[128 = 0]

[144 128 150 95 145 123 107 211 135 138 135 127 151 180 158 123 121 92 106 166 123 166 152 102 126 133 126 129 126 118 165 145 148 102 188 118 111 139 115 123 170 149 161 113 127 135 140 61 125 130 141 127 134 128 86 150 139 179 127 120 123 112 155] | <11>/HC
[133 141 142 72 132 114 114 141 113 134 143 101 140 148 141 132 130 115 111 132 114 143 149 119 128 140 134 120 127 104 140 122 114 96 174 129 172 133 119 118 114 135 156 127 127 152 138 79 108 138 147 108 159 139 106 115 111 146 131 133 108 133 150] | <11>/HC
[132 141 132 135 130 91 109 114 118 145 133 127 122 125 150 130 153 160 123 142 99 111 150 121 131 123 142 105 135 114 109 119 136 100 141 127 135 118 119 98 99 132 113 123 91 129 126 89 105 166 139 105 132 138 208 109 57 132 151 128 128 148 139] | <11>/CN
[147 134 136 96 134 103 112 151 131 131 142 118 142 152 132 116 109 120 125 137 116 146 147 125 114 138 122 124 120 99 147 118 121 110 173 127 122 166 125 116 124 127 143 121 121 174 125 80 123 143 115 119 145 139 89 135 137 161 134 128 125 128 132] | <11>/HC
[119 116 130 205 142 108 101 181 134 156 129 125 114 131 165 138 145 156 109 141 121 125 134 91 119 128 129 99 146 131 112 149 153 97 120 123 128 147 126 113 137 126 87 144 141 89 118 95 112 124 136 135 113 129 182 126 86 124 139 121 129 129 128] | <11>/CN
[123 121 135 127 140 146 113 145 158 131 105 113 146 143 158 128 148 106 104 118 125 139 132 102 174 128 129 133 123 149 140 106 123 138 159 104 125 106 128 132 147 130 139 113 138 119 131 119 126 123 154 120 148 125 101 128 186 139 111 117 140 115 132] | <11>/RL
[116 128 125 153 102 139 115 146 115 134 118 123 143 141 153 123 150 112 105 127 123 156 126 102 168 138 135 147 28 143 115 104 112 121 188 112 132 149 133 127 144 124 129 113 133 137 129 123 118 115 146 125 156 137 97 130 212 125 112 120 141 109 122] | <11>/RL
[119 125 106 187 129 157 146 134 137 134 124 138 104 114 125 130 138 139 109 121 140 122 121 126 116 123 144 126 142 134 105 148 126 117 130 145 153 159 133 122 135 104 109 131 132 105 124 159 121 118 115 167 150 134 145 122 91 101 123 114 109 138 127] | <14>/CN
[119 131 126 174 134 97 124 146 135 143 129 133 116 100 132 141 127 150 138 144 120 134 115 112 127 127 126 107 117 148 119 134 142 143 113 125 129 106 136 140 142 118 97 131 142 114 113 117 142 136 93 130 104 122 182 124 136 108 132 129 176 131 126] | <16>/CN
[127 127 132 157 148 92 111 161 138 145 126 123 119 100 146 134 156 158 105 140 107 107 141 102 119 133 150 107 150 128 114 136 144 104 125 123 126 95 119 113 117 139 109 136 134 88 122 86 106 135 155 125 131 129 208 124 30 126 127 130 127 138 151] | <11>/CN
[132 125 140 187 118 104 114 114 115 126 124 128 122 137 141 123 141 141 106 136 117 124 144 106 149 119 128 96 135 103 115 118 132 103 131 131 129 150 128 97 119 134 122 134 124 137 134 103 118 130 143 116 113 146 152 120 113 124 151 129 128 118 130] | <11>/CN
[118 145 150 137 120 65 92 124 120 154 144 121 123 118 148 119 145 139 143 148 113 136 152 127 135 136 139 81 120 126 123 107 147 112 186 127 129 112 127 120 157 134 129 123 136 146 120 64 101 162 124 105 99 110 200 132 123 127 126 127 166 144 136] | <11>/CN
[125 130 134 163 149 117 112 151 139 152 140 121 118 127 156 136 142 153 115 128 137 109 134 124 120 131 140 112 141 132 114 161 145 117 137 132 140 118 125 121 155 135 125 139 138 99 117 112 118 131 148 145 121 120 184 126 72 123 139 134 124 136 138] | <14>/CN
[118 133 130 182 124 85 105 125 117 136 129 123 135 105 148 124 158 142 119 138 98 118 142 100 139 125 135 82 132 128 100 108 138 113 154 123 131 110 127 100 119 133 108 125 136 133 118 87 95 142 134 120 125 126 172 109 118 120 133 130 148 152 144] | <11>/CN
[131 130 125 111 110 159 115 160 121 135 124 126 143 148 155 126 139 101 103 109 130 144 140 99 170 133 130 138 127 136 139 117 124 134 193 117 127 132 127 116 144 137 144 123 152 124 140 117 124 114 139 133 165 123 92 126 184 137 107 118 126 121 126] | <11>/RL
[130 144 127 126 129 95 111 144 130 172 141 133 123 102 125 137 131 166 138 148 127 141 122 121 124 133 142 109 118 123 123 145 148 139 181 133 135 118 131 126 145 128 108 133 161 179 99 98 130 150 115 120 134 107 170 115 110 120 122 137 160 156 136] | <16>/CN
[138 132 124 134 133 104 122 159 131 147 138 139 126 124 119 131 122 153 135 143 119 148 121 102 114 121 144 121 126 117 126 149 135 127 133 130 127 131 138 122 129 125 99 132 143 114 128 96 139 136 124 106 134 129 144 131 98 134 140 125 140 146 126] | <16>/CN
